Each name stands for a flat space through zero: a line, a plane or more. A row that begins with a name and a colon came from that space; any other row is followed by the name of the space it lies nearest, among the names in its block.
qj_bd: [ -3  26  14   9   0   0   0   0  18  -8  26  38 -11  19   4 -36   9   7
  27  -6   2  -4]
jd_cz: [ 22 -12  -9 -12 -12  -3  -4   6  -8  16  12  -5   4   4   2 -19  24  -9
   0 -22   2 -11]
rz_tm: [ 39   3  12 -16  -6  19  19   5 -23  12   9   9  10  17   2 -18  32 -18
   4 -11   8 -17]
dc_ph: [  1 -14  -9 -11  -8  19   9  -8 -15  24   6  -6  15 -19   0   7  18 -25
   2 -12  13 -11]
dc_ph: [ -6  -6   7  22 -34   3   4  -2   9 -22  -1 -24  -1  27 -24   2 -23  -6
 -18  21  13  -6]
rz_tm: [-27  -4  -4  34  17   4   2  -3  44 -16 -23 -21  -2  -2 -19  20 -41  42
  -4   5 -30  31]
rz_tm: [ 29 -22 -14  -3  15  -9   6  -3  18  12  -7 -11  10   3  -5 -33   3  15
   8 -33 -33  18]
jd_cz: [-21   0  -7  17  10   2 -10   3   9   4  -2  11  -5 -41  -2   7 -33   1
 -12   0  -8 -24]
qj_bd: [  5  -6 -13  -2 -12 -44  -9 -12  23 -40  -5 -34   4  40   3 -15  20  -8
  -3   7  -3  17]
jd_cz: [ 17  -7   1 -21   7 -11  10  -8 -18   4 -10   1   1   1   3   0  -1  -4
   8   3  -1  24]
dc_ph: [ 12   8 -10   4  11  -8   5   0 -36  -9  13  43  -4   7  12 -14 -25  -4
  10  14  16 -21]
rz_tm: [-34  19   4  21   1 -12 -64  18  22 -49 -23 -25  -6  22  39   7   2  53
 -18  -7 -35  -4]
jd_cz: [  8  -7   2 -12 -36   2 -16  13 -35   3   9  -7  -8   4   8   9  -2  -3
 -13  -4  20 -16]
dc_ph: [-30   5  16  15  -7  17  -9  11   2   7  -9  -9  -8  -1 -18  29 -21   8
 -17  31   9   4]
qj_bd: [ 22   2  10   2   8   6  17   3   5   4  -2  -6  13  30 -17 -15  27 -21
  -8  19   4 -10]
jd_cz: [ 15  -2   9  -6 -24 -12  -4  -7   6 -22  -2 -15   0  10   5 -20   3  -7
  -4 -14  -6  -3]
rz_tm: [  4   3  -2   1 -25 -34   9  -6  24 -22  23   0 -20  24 -16 -16  -6   1
  14   0  12  21]
dc_ph: [ 20   3 -33  -6  29 -26 -15  23 -14  -7   7  12  -9   7  29  10  17  36
   6 -20 -10  -2]
rz_tm: [ -8  -2 -10  25 -17  -6  -1  15   9 -10  12  -4 -17  11 -21  13 -30  18
 -12  10  11  -8]
rz_tm: [  6   0   6  13  -8  17  26  -4   0  -5   1   1   1  14 -19   8 -18   1
   2  10  10   4]
rz_tm: [-24   9  -6  16  -5 -23 -10   7  23 -18   7  -7 -16   7 -12  17 -10   6
 -10  23  10   2]
jd_cz: [  5 -10  -1 -21 -18 -13 -18  13 -16  19   3  -3 -20 -48   5  12 -16  -1
 -16 -22  -1 -11]
dc_ph: [-15   5 -10  -3  10   1 -20  13   2  19  12   3   1   8  11   3  37   8
   7  -3   5   1]
qj_bd: [  9  -9 -19   1  45 -12  18  13   9  57  19  42 -12 -29 -30 -18 -16   4
  15   3  -4  10]
rz_tm: [ -5  14  23 -10  -1  36  -7  -6 -35  -7 -16  12  11  -5  33  11   3   4
   6  -5  -2  -7]
qj_bd: [-18  17  18  10  12  38   7  -1  -8  19   4  23  14 -14  -4   1  12 -32
  -4  24  16 -37]
jd_cz: [ -9   3   6  -3 -44   3 -26  15  -7 -17   5 -32  -9  17  12  24  19   9
 -17  -9  13  -9]
dc_ph: [ 23  -1 -16  -9  -7 -15   2   9 -16   0  22  19 -14  -2  11  -7   0   9
  10 -24   8  -9]
jd_cz: [ 10   2  27  13 -28 -14   0   2  44 -26  -7 -39  -3  72 -32 -30  15  10
  -8  17 -10  32]
rz_tm: [  3  -1  -7   5   9  -3 -13   9  -7  -6  -7  -2   2   8  10   0  -2  14
  -7  -1  -9  -7]
rz_tm: [-22  16  17 -28  -7 -29 -15 -13  43   4  11 -10  -7 -19   6 -14  58 -34
  11  -7   0  15]
rz_tm: [-17  25  11 -23  16 -15 -35  15  -5   1  -1  15 -16 -27  37  16  29  11
   2  -8  -8  -3]
qj_bd: [-22   6   5  -6 -20  -3  -6  -3 -10  -4   8   1 -12 -15   3  25  -7 -11
  -2  12  23  -1]
dc_ph: [  0   0 -15   2  10  -6   0   1  14  -8  -1  -9   2 -10   9  11  13   7
   0 -16 -10  -3]
qj_bd: [-27  12   9  -5   0  15   2   2 -11  31  19  27  -7 -31  -7  16   5 -29
   3  21  30 -18]
jd_cz: [ -3  -4  -1  -4 -32  -1   5  -4  11   0  15 -16  -6 -17  -9   9  10 -22
  -7 -12  16 -14]
dc_ph: [ 12  10   8  11  14 -18  -7  12  -1 -29 -17  -2  -8  49  -1  -4 -15  32
  -6  27 -12  20]
jd_cz: [ 22  -4   0  -7  11  -1  49 -29   6   9  12  23  13  -1 -21 -31   2 -41
  25   6  11   6]
dc_ph: [ -9  -1 -15   6  27  -8 -18   1  11  -9 -16 -18  20  25  14  -2  31   7
  -4   9 -15   4]
qj_bd: [-28 -14 -24   8   8  19 -10 -13 -16   5 -10 -11  26 -27  15  23  -1 -19
  -9   3   7 -23]
qj_bd: [ -9  12   0   0  14   8  18  -7  18  17  20  19   5   7  -9  -9  33 -16
  24   6  13   7]
jd_cz: [ -6  22   8 -12   2  17  16  -4 -11   2  16  28  -7 -24  16  21  15  -7
  20  -9  17  -8]
dc_ph: [-12  -5 -28  14  -4 -12  -7  -5  14 -16  11  -6   3 -22   9   4  -3  -9
  -7 -16   2 -31]
qj_bd: [ -4  32  34  -2   3  14  24  -3  25   5  16  22  -7  17 -15  -9  33 -13
  21  15  12  11]
dc_ph: [-22  16   6   4  31  -6  -8   4  21  -3 -13  15 -16 -50   8  24 -24  20
  -3  -2 -23   3]
jd_cz: [ 18  19  10   6   3  11  -2   0   5 -18  12  22   8  29  21 -42  27   7
  18 -22 -12 -19]
qj_bd: [-25  -5 -12   8 -14  -9 -11 -19   1 -43 -20 -30   8  -4  17  30 -19   0
 -11   6   0   4]
qj_bd: [ 24 -38 -40  12   7 -12  -2   1 -21 -15 -26 -31  17   5   2   9 -37  17
 -24  -9 -18  -6]
[-32  -1   8  20  -7  39 -51  -2 -25 -29 -39 -25  31  10  45   6 -11  19
 -23  -2 -23 -28] : rz_tm
[ 18 -19  -9 -19 -18 -11  15  -8   2  36  26  -8  13  -7 -25 -29  43 -69
  -6   3  28 -25] : rz_tm
[  5 -11  -1 -20  24  28  13  -1 -30  50  -6  21   8 -57   3  15  -7 -11
   5 -13  -2  -4] : rz_tm
[ 18 -15  -5   5 -19 -10   6 -14  14 -19  -1 -24  16  32  -9 -34   9 -19
  -4  -4  -3  -3] : jd_cz
[  4   9  13   3   6  27 -17   9  -5  14   4  23   5  -5  20 -31   7  16
  10 -29 -20 -20] : qj_bd
[ -6  13  28   6 -21   5  10  -1  21  -7   5   0 -15  12 -20  -4 -10   4
   3   9   4  15] : dc_ph
[ 19 -12  -6  -2  33 -12   4   2   2  23  -9  15   5  -2 -10 -32 -14   6
   5   2 -22  12] : jd_cz
[ -1 -14  -1   0  -6   1   1 -25  11  -6 -11 -19  26   4  -2 -29   9 -33
  -3   0  -7  -6] : dc_ph
[ -8  -3  -3   2   4 -14 -23   0 -23   4   2  25  -3  -9   9 -24 -30  -8
  -3  15   3 -17] : dc_ph
[  0  10  15  34   3   5  -2 -13   8 -54 -23 -10  21  90  -1 -34 -13  17
   2  39 -11  13] : jd_cz
[ 10  14  -1   3   1   1   7   6 -45 -23   3  24  -5  28  12  18 -16   2
   0  30  27 -13] : rz_tm
[-24   1  -5   4  17   8  -7  -8  10   8  -6   0  11 -29   7   8   6 -13
  -2   1  -6 -11] : dc_ph
[ 17 -15 -15 -14   3   7  12  -7 -47  10  -1   2  18  29   7   5  12 -12
   9  15  23   9] : jd_cz
[ 13  -5  10 -15  -1 -10  19   6   2  13  -8 -15 -14  -7 -24  27  -4   0
  -9  13   4  28] : qj_bd
[-23  -9 -37  24  14  -7   2 -15  -3 -14   6  12  10 -10   4   7 -30  -5
   5  10  10 -15] : qj_bd
[ 46   6  10 -37  -6   4   8  14 -33  29  23  26  -6  -7  16 -22  41 -15
  12 -32   9 -19] : rz_tm
[ 35   8  -6   5   0 -19   0   5 -24 -47  -2   8   0  67  19 -21  -2  24
   7   6  -1   2] : rz_tm
[-15  34  27 -15   5  -5  -4   1  17 -12   2   5 -10   0  11  16  41 -10
   6  14   7   6] : rz_tm
[ 19   2 -15   4  26  11  15 -16  -9  -1  10  32  24   3  19 -40  15 -16
  23 -19  -6 -26] : jd_cz
[  0 -26 -18   4 -19  15   4  -3 -12   6  -8 -37  17  -7  -9  25   0 -15
 -22  -3  10 -14] : dc_ph

Rows lie near named flat spaces through zero. A row that begins with a name and a colon came from that space; any other row is followed by the name of its block's space that it lies nearest.
rl_hm: [-15 -11 -16 -11 -22 -17  -5  -1 -14  -3  -4 -30   0   1  12   7  29  -7
  -5  -5   5 -16]
dh_sq: [ -6  -2   0 -24   4   5  -6   0 -11  13   8   3  -6  -1  -6  -5  -5   0
 -10  17  -1   6]
jp_jc: [-30 -18   5 -10  -7  -4  -2   0 -13   7  11   1  -8 -23  23  25  -3  -9
  -9  20  -1  -8]
rl_hm: [ -4   9  20  42 -24 -37  -9  16  24  -7 -24 -58  26  -6 -24  -6  26  22
  14 -13 -28  -4]
rl_hm: [-41   7  42  38  10  -9  21  -8  12   0 -21  10   5   2 -15  19 -38  19
  19  15   4 -11]
dh_sq: [-16  26   8   3 -29 -36  -7 -18   0  -8 -45 -14 -20   6 -17  10 -14  22
  12  12  32   3]
dh_sq: [ 7 -1 20 32 17  1  6  1 15 -8  5 14 -2 -5 11  2 -6  8 11 -9 -5 -7]
dh_sq: [ -7  -2  -8  10 -12  -7  -5   3   7  -1   4  -6  -5   4  10   7  12  -6
  -6  -5 -10 -15]
gf_jn: [ 15 -13 -11  10   6  13  -1   0  14 -22   8  12  25  -8   8  25  12 -16
  14 -11  -4   0]
rl_hm: [ 33   6  17  -1  16   3 -10   3   7  -8  -1   0  15 -14 -19 -11  -2  15
  15   2  -2  29]
jp_jc: [ -2  -1   1   0  -2  -4  -7   0   1   3   7   4 -11  -4   9   3   2   0
  -5   5  -4  -4]
dh_sq: [ 12  -5  19  12  14  -1 -11   4  10 -21  26   4  23  14  -2   4  18   8
  14  -2 -10   2]
rl_hm: [  0  11  15  25   1 -14  -8 -14  25 -15 -20  11  -4   1 -11  23  -9  14
  22   7   7  -4]
gf_jn: [-11   8  19  19 -15 -15  10   2  -9 -15  -6   0  -2 -10  20   7 -16   9
   6  -6  20   8]
gf_jn: [ 31  -7   8  -2  26  16  -4  -3   5 -31  21  19  35  13  -8   7  12   1
  24  -7   8  16]
jp_jc: [  5   0   7  19   9   0  -5  -2  11   7  12  25 -36 -14  31   3 -10   1
  -8   1  -5 -12]
jp_jc: [ 10  -1 -19  24  -2  11   6  11  17   8  13   8 -14   4  22 -11   6 -16
 -16 -25 -24 -19]
jp_jc: [ 16  -1  10  10 -11 -25 -16  11   1 -13   3 -42  17   0  -3 -14  39  16
   8 -14 -10   2]
gf_jn: [ 15   0  24 -27  24   3 -19  -7  -3 -27  17   0  49  33 -47   3  17  19
  29  20   8  25]
rl_hm: [  0  -7 -18  10  15  21  18  -8   1   5   9  33 -24  12  29   0  -9 -17
  -9 -16   7 -25]
dh_sq: [ -2 -10 -14  25 -18   1  19  34  -2  25   7 -41   1 -20  26 -35  17 -14
 -29 -37 -39 -15]
gf_jn: [ -5  14  19   4   1  -6   2  -5  -4  -3  -2  16 -14   4   2  -2 -24  14
   2   9  16   9]
jp_jc: [ 28  18  -5 -10  -7   1  -5   4  -8 -39  23  -1  35  57 -15 -20  22   6
  10 -24  18  19]
dh_sq: [  7 -15  12  25  29  21  12   8  11   1  26  25   3  -9  22  -1  -6  -7
   1 -10 -18  -9]
gf_jn: [ -4   8   3  -3  10  11   7 -12   1  -1  -4  33 -12   5  -2  10 -29   0
   4  11  17   5]
jp_jc: [ 19  15   6 -12  -3 -26 -41  -5  17   9  -4 -18 -19   8 -28 -12  25  23
   0  20 -16   3]
gf_jn: [ 18  10 -23   2   7  10  -9 -12  26  11 -12  22 -25   8 -10   1  -4  -7
  -3   0  -9 -11]
rl_hm: [-39  30   6  11 -39 -23  -3  -3   6  -1 -11   2 -16  31 -10  11 -24   8
 -10  14   6  -6]
gf_jn: [ 14 -11 -25 -25  45  52  10 -13   5  27  16  58 -23   5   0  -4 -25 -25
 -13  10  -6  -8]
dh_sq: [ -6  -4 -11  -5  -8   5   6   3  -5  -2   2  -3   9   4   3   4   2 -11
  -4  -5   0  -2]
jp_jc: [  6   0  -3  15  19  21  12  -6   9   1  12  44 -21   3  23   5 -23 -10
  -3  -5   4 -10]
jp_jc: [ 21  27  18  19  -8 -11  16   3 -11 -17 -16   1  -6   2   8 -27 -25  22
   9 -23  33  26]
rl_hm: [ -4  10  14  -3   0   4  18  13 -22   6   9  -6   2  12   2 -34 -16  10
 -11  -9   7  14]
gf_jn: [ -2  -9   5  -9  21  26  24  -5 -20 -12  11  32  13   1  14   7 -24  -9
   8  -2  27  11]
gf_jn: [  7 -22  -4  10  -2   2  -1  14   1 -14  18 -17  30 -17  17  11  29 -13
   4 -15 -17  -2]
rl_hm: [-12  20  16  12 -15 -17   0  -1   2  -7 -10  -4  -2  14 -11  -2 -14  16
   4   4   8   6]
rl_hm: [-37   2  36  12   7  -2  21   2  -9   7  -8   0  11   0 -13   1 -33  15
   6  16   4   3]
jp_jc: [  0  12  13   1 -25 -34 -16   8  -3  13 -22 -41 -16 -25  -7 -15   7  21
  -6   7  -5  10]
dh_sq: [ -6 -28 -38 -17   2  27  -7  11   3  18  42  13  -4   0  27  10  25 -41
 -30  -1 -37 -26]
dh_sq: [ 10  -6  23  45   0  -7   9  28   9 -24  27 -26  43   9  12 -15  27   7
  10 -36 -25  -2]
[  6 -11  -7   2  15   4  -7  -3  19  11 -11 -15  11  -2 -25   0  20  -1
   8   2 -23 -13] : jp_jc
[ 12   7 -18  33 -33 -21  23  13 -12  -5 -25 -37 -19 -13  41 -29  14  -1
  -9 -54  16 -12] : gf_jn
[  5  -2 -21  -6  19  30  12 -12   6  10  -2  42 -19   0   7   8 -25 -19
  -5   2   7  -6] : gf_jn
[ -3   3 -23 -39 -14   0 -15 -17  -9 -15  -6   4  12  21 -21  23   9  -9
   6  17  22   9] : dh_sq
[ -2  24   4 -14 -19 -17 -14  -3  -4  14 -15  -2 -30  -5  -9 -11 -19  14
 -12  18   8  16] : jp_jc
[  6  33 -12  20 -28 -24  -8 -17  24 -12 -45   0 -23  14 -16  10 -11  11
  12  -6  19  -3] : gf_jn
[ 14 -24 -28 -20   4  10 -17   4  12  -7   7 -31  50   8 -30  11  54 -19
  10  -5 -29  -7] : gf_jn
[-36 -24  24   1   7   0  14  16 -11  20  -2 -35  35 -25 -16   2   1   2
   0  14 -26  -2] : rl_hm
[ -5  -2 -11  -8   0   4  -3  -8   2   6  -2  12 -14  -2   4  10  -5  -8
  -5   8   2  -7] : dh_sq
[ -6 -12 -12  17  -6  -9  -3  -4  15  -3 -10 -13  -1  -5   8  17  23  -8
   5  -9 -10 -26] : rl_hm
[-13   6  22 -11  -6 -17 -13   7 -11   9  11 -16  -4   5  -8 -13   3  17
  -9  17  -6   7] : dh_sq
[ -8 -20  -5 -27   0   8   1  14 -21  15  13 -26  20 -18  -3  -8  15 -10
 -12   7 -15   7] : rl_hm
[ 12   6  20 -11   7 -12 -14   4  -7  -7  10 -20  16  20 -23 -22  19  22
   8   3   0  13] : gf_jn
[  7  -5 -16 -19  -4  10 -16   7   8  10  10  -1   7 -11 -10   5   8 -14
 -10  12 -23   8] : rl_hm
[ 26  -4 -26  -1  -1  11 -18   9  24   7  10  -1   2 -10  -3  -1  21 -17
  -9  -7 -33  -1] : rl_hm
[ -3   4   0  -2 -15 -13 -12   5  -1   6   4 -10 -14  -6   8  -3   5   3
 -11   5  -6   0] : jp_jc
[-19  20 -12   4 -28 -14  22 -12 -13  -1 -43  -6 -20   8   1  -2 -26   3
   0 -10  37  -2] : gf_jn
[-41   9  30  12  16  19  32   1  -7  18   4  35  -6  12  -5  -3 -60   5
  -7  18   3   0] : rl_hm
[ 18 -16 -22  -3  -8  -3 -23  10  19   4   1 -29  17 -22  -8   8  41 -13
  -1  -4 -35  -4] : rl_hm
[-14 -25  -5  -9 -12  -6  -4  13 -14 -18  23 -35  45   7   5  13  44 -12
   3  -8 -12  -7] : jp_jc

Rows lie near named flat spaces through zero. A row that begins with a name and a colon came from that space; any other row is followed by the name of its block's space that it lies nearest.
th_lg: [ 21   4  -2   0  12  20  37  -8  17  10 -15 -15  -5  -6 -32 -26 -14 -26
  46  20  11 -11]
ft_sc: [ 10 -24  -5   1   7   2  -6 -21 -16   7  -3 -15  19 -15 -25 -21  -8  -6
   5   4  17  -7]
tc_jt: [ 18 -41  -6  -6 -19   2  -1  -5  -6 -32  15   4  25 -23   4  31 -10  43
 -20  15 -34  -2]
gg_pg: [ -5 -23 -13  12  -8  14  15  -7   9 -10   8  12   9   3  10  -1 -12  19
 -10 -19 -38 -10]
gg_pg: [ 10   3  -2  18   4  35  -5  13  21 -12  21   2  -5   7  24  19   3  -3
  -6  22  14  -1]
th_lg: [ -1  14  13 -11   7 -27 -18  -5  19  13 -20   7  -7  17  10  -8   4 -23
  17 -20   8  15]
gg_pg: [ 8  6  4 -4  1  1  7 -2  1  0 -6 -5 -3 -4 -6 -3  2 -1  7  4 -4 -1]
gg_pg: [-14  10  12  19   3  16 -15 -17  -4  29  -6 -44   4  12   0 -41  24 -21
 -12  -9   8   7]
gg_pg: [ 45  25 -10  -2  29  20  -4  27   5 -12  20   1   9 -16   3  -7   6 -20
   9  16  16  -4]
ft_sc: [ -7  -5  -3   4   2  -4  -4   4  11  13   1 -14  18   8  -1 -20  -4 -21
   9  -2   8  11]
tc_jt: [  6 -29 -20 -10   4   6  25  -2   3  -7   5  15  36 -10  -6  -1 -32  -4
  17 -11 -10 -11]
tc_jt: [ 28  33  -1 -18  13  -1   0  24  -3 -19  10  21   4  -9  25  10  14   7
 -12 -23 -32  -3]
ft_sc: [-11   6  12  16  -1  38   9 -37 -19   6 -11   0 -33   6   3   1  15  17
 -20 -17  -5 -26]
ft_sc: [ 52  27   8 -29  27   5 -11   1 -26  -4  -1 -18  25 -32  -9 -14  19 -16
   3  -1   8  -5]
th_lg: [-11  16 -11 -21   3 -44  -1  32  -3  -5   2  34   2   3   5  11 -10  -4
   6 -16  -1  10]
th_lg: [  4  47  29 -24  14 -22 -11 -15  -1  22 -37  -2 -28  12   2 -14  24 -27
  17 -28   9   6]
tc_jt: [  6  -7   1   1  -3  35  31 -15   7   6  -4 -25  23  -4  -2 -19  -4  -6
   8  -6 -28 -10]
tc_jt: [ 31  18   6 -14   6  28  17   3   7 -20   3   8   0 -10  20  20   7   8
   0  -4 -28 -11]
th_lg: [ 16 -17  14  -1 -13  -2 -23  -6   1 -14   3 -17  -2 -12  -2  27   9  18
  -8  39  12  11]
gg_pg: [ -4  -9   1   2 -12 -13  -4  -2   1  -5  -1   0  -3   0   1   3   3  19
 -10  -3 -23   5]
gg_pg: [-13   3  18  -1 -11 -25 -10 -23 -14  22 -27 -32 -15   1 -27 -25  16   0
   1   3   3  10]
gg_pg: [ 18 -16 -14  -1   7 -18 -26  32  49 -14  21  18  38  11  35   6 -16 -20
  11  -4  -6  27]
tc_jt: [  1 -36  -8   0  -5  19  18 -16   9  -5   1   1  22  -5  -5   9 -26   0
  14   8   4  -9]
th_lg: [ 36 -17 -15   1  27  54  23 -21   4  -1   6  -2  35 -15  -6 -21 -21 -26
  22  -9  10 -28]
gg_pg: [-14 -29   0   3 -20  22  44 -29  16  -5 -16  12 -10   6  -5  15 -24  20
  16  -4 -31 -18]
ft_sc: [ 19 -14   7  -7   2  -8 -19 -15  -9   8  -6 -35  30 -15 -14 -27   9  -7
  -2   3  -2  10]
tc_jt: [-35   1   8 -16 -16 -39   6  -6 -20  10 -22  11 -22   5 -20  15  -6   9
   6   0  14   4]
ft_sc: [-10  14   3  -9   3  -5   7   2   3  -4  -8  33 -25  11  10  27  -7  -1
   9  -9  13  -7]
th_lg: [  6 -25  -2  26   1  14 -10 -22  40   3  -4   4  -6  19  12 -17  -8  -6
   9 -11 -11   1]
th_lg: [-11   9  -9   0   7  -4   9   6   1   6  -1  16   0   9   5 -12  -6  -9
   3 -26  -8  -5]
ft_sc: [-13  14  -2 -13  10 -26  -7  21  23  14  -4  13  16  20  17  -7 -10 -38
  22 -20  15  19]
ft_sc: [ -4  22  -4  17   3  32  10  15   1  -7  18   7 -19   7  20  10  12   8
 -19   0  -7 -11]
ft_sc: [-15   5   8  -4  -5 -16 -14  -2   8   2  -6  14  -6  16  23  10   5   2
  -9 -24 -11   9]
gg_pg: [ 27  -1 -20  29  23  54  16  -7  -2   1  18 -13   9 -11  -9 -42   1  -8
  -5  -6  -9 -26]
tc_jt: [-35  25  18 -13 -16 -44 -12   7 -19  23 -18 -26  -4  10  -4 -15  24  -2
 -14 -13 -11  24]
th_lg: [  2  36   9 -35   9 -25   6  12 -29   3 -13  11  -8 -11 -10  13   7  -8
   9  -6  16  -2]
tc_jt: [ 10 -18  -1  15  -3  26   0 -15   3 -13   6   5 -13  -4   1  16  -2  18
  -7  15   2 -13]
tc_jt: [-15 -23   2  -7  -5   4  12 -14  11   8 -10   0  11   7  -6  12 -23 -17
  25  11  28   1]
ft_sc: [-16 -13   2  19 -17   4 -10   1  10  -3   9  -8  -5  11  13   7   7  17
 -20   7 -14   9]
gg_pg: [ 15  33   3 -18   9   1   4  18 -22  -9   6   5  -4 -14   4  11  15   5
 -10  -1  -4  -5]
th_lg: [-34   8 -17  12  -4   7  42  19   1  23   3 -20  13  10 -19 -36 -12 -21
  14  -1  -6  -1]
th_lg: [ 50   0  -5   6  16  -2 -13  -7  30 -27  -1  41 -29  -3  11   3  -1  17
   7 -15 -30  -9]
tc_jt: [-16 -26  -3  12   0  32   5 -16  20  19   3 -24  40  15  15 -19 -14 -29
   8 -10   9   3]
ft_sc: [ 19   1   7  -3  20  18 -17 -30 -25  18  -8 -27  22 -12 -10 -36  14 -20
  -6 -20  15 -10]
[ -1 -22  -1  19  -2  21  -9 -13  19   7   6 -18  17   9  11 -16  -2  -8
  -3  -2  -3   4] : th_lg
[ -8  -8   2  21   9  37 -10 -25 -12  11   4  -7 -11   5  -1  -3   3  -8
 -10   4  40 -17] : ft_sc
[  3 -29  -3   2 -12 -18 -32  22  25  -5  20 -24  45   1  15   6  -5  -9
  -3  28   8  35] : th_lg
[-17  -8  -1  -7 -13 -31  -9   5 -14   4  -1  -8  15  -2  -5  -5   2  10
 -13  -7 -13  13] : tc_jt
[ -8   6  19  -4 -10  -2  -6 -14   6   6 -16  -8 -15  10   9  10  11   2
  -1  -1  -2   7] : ft_sc
[-27 -18  -5   2 -12   0   0   1  16   0   6  14  20  19  31  13 -13   2
  -9 -25 -19   6] : gg_pg
[-25  -3  -4  11 -22 -11  21   2 -20 -14  -1  24 -53  -2 -21  32  -3  47
 -13  22  -7 -14] : th_lg
[ 18  -2  -9  12  10  27  14  -5  -2  -5   7   0  -7 -10 -13  -9  -4   1
   5  11   5 -17] : gg_pg
[-10   2   3  10   0 -14 -18 -11 -28  15  -5 -19 -10  -4 -22 -26  16   5
 -17  -1  12   1] : gg_pg
[ -9   6   0   2  -7   9   0  13 -17   5  14 -31  22  -7   2  -9  14   2
 -21   9  -7   7] : th_lg
[-42 -20  21 -13 -33 -56 -16 -20   2  15 -31  -7 -11  17  -7  11   0  12
   2  -4  -5  26] : gg_pg
[  5 -27 -20   8   4   6   4  14  24  -2  17  -2  38   1   3 -12 -24 -17
  15   7   1   7] : th_lg
[ 39  -3 -24   5  22  -5 -12  23   6 -24  23  32   0 -16  -4   3 -11   4
   4   9   8  -7] : tc_jt
[-28 -20   2  12 -11  -4 -10 -15   7  14  -5  -7   4  17   5  -7  -4  -4
  -5  -9   5   7] : gg_pg
[ 19  19   3  -7   8   0  -7  19  11   3   7 -25  28  -3  13 -23  15 -18
  -1  -6 -19  15] : tc_jt
[ 11 -42 -15  13  -6  26  -4  -2   0 -20  27   0  27 -15   4  19 -16  19
 -14  23   3  -7] : th_lg
[ 11   0  -9 -12   8  -6  23  -3  -8   4  -9   0  11 -13 -25 -22 -12  -8
  20  -8  -9  -9] : ft_sc
[-35  18   6 -35 -12 -59 -31  48 -24   9  13 -18  46   0  17  18  11 -15
 -19   3  20  42] : th_lg
[ 29 -19 -27  11  20  -4  -3   4 -12 -12  14  21  -5 -23 -37 -13 -19   3
  12  19  28 -17] : gg_pg
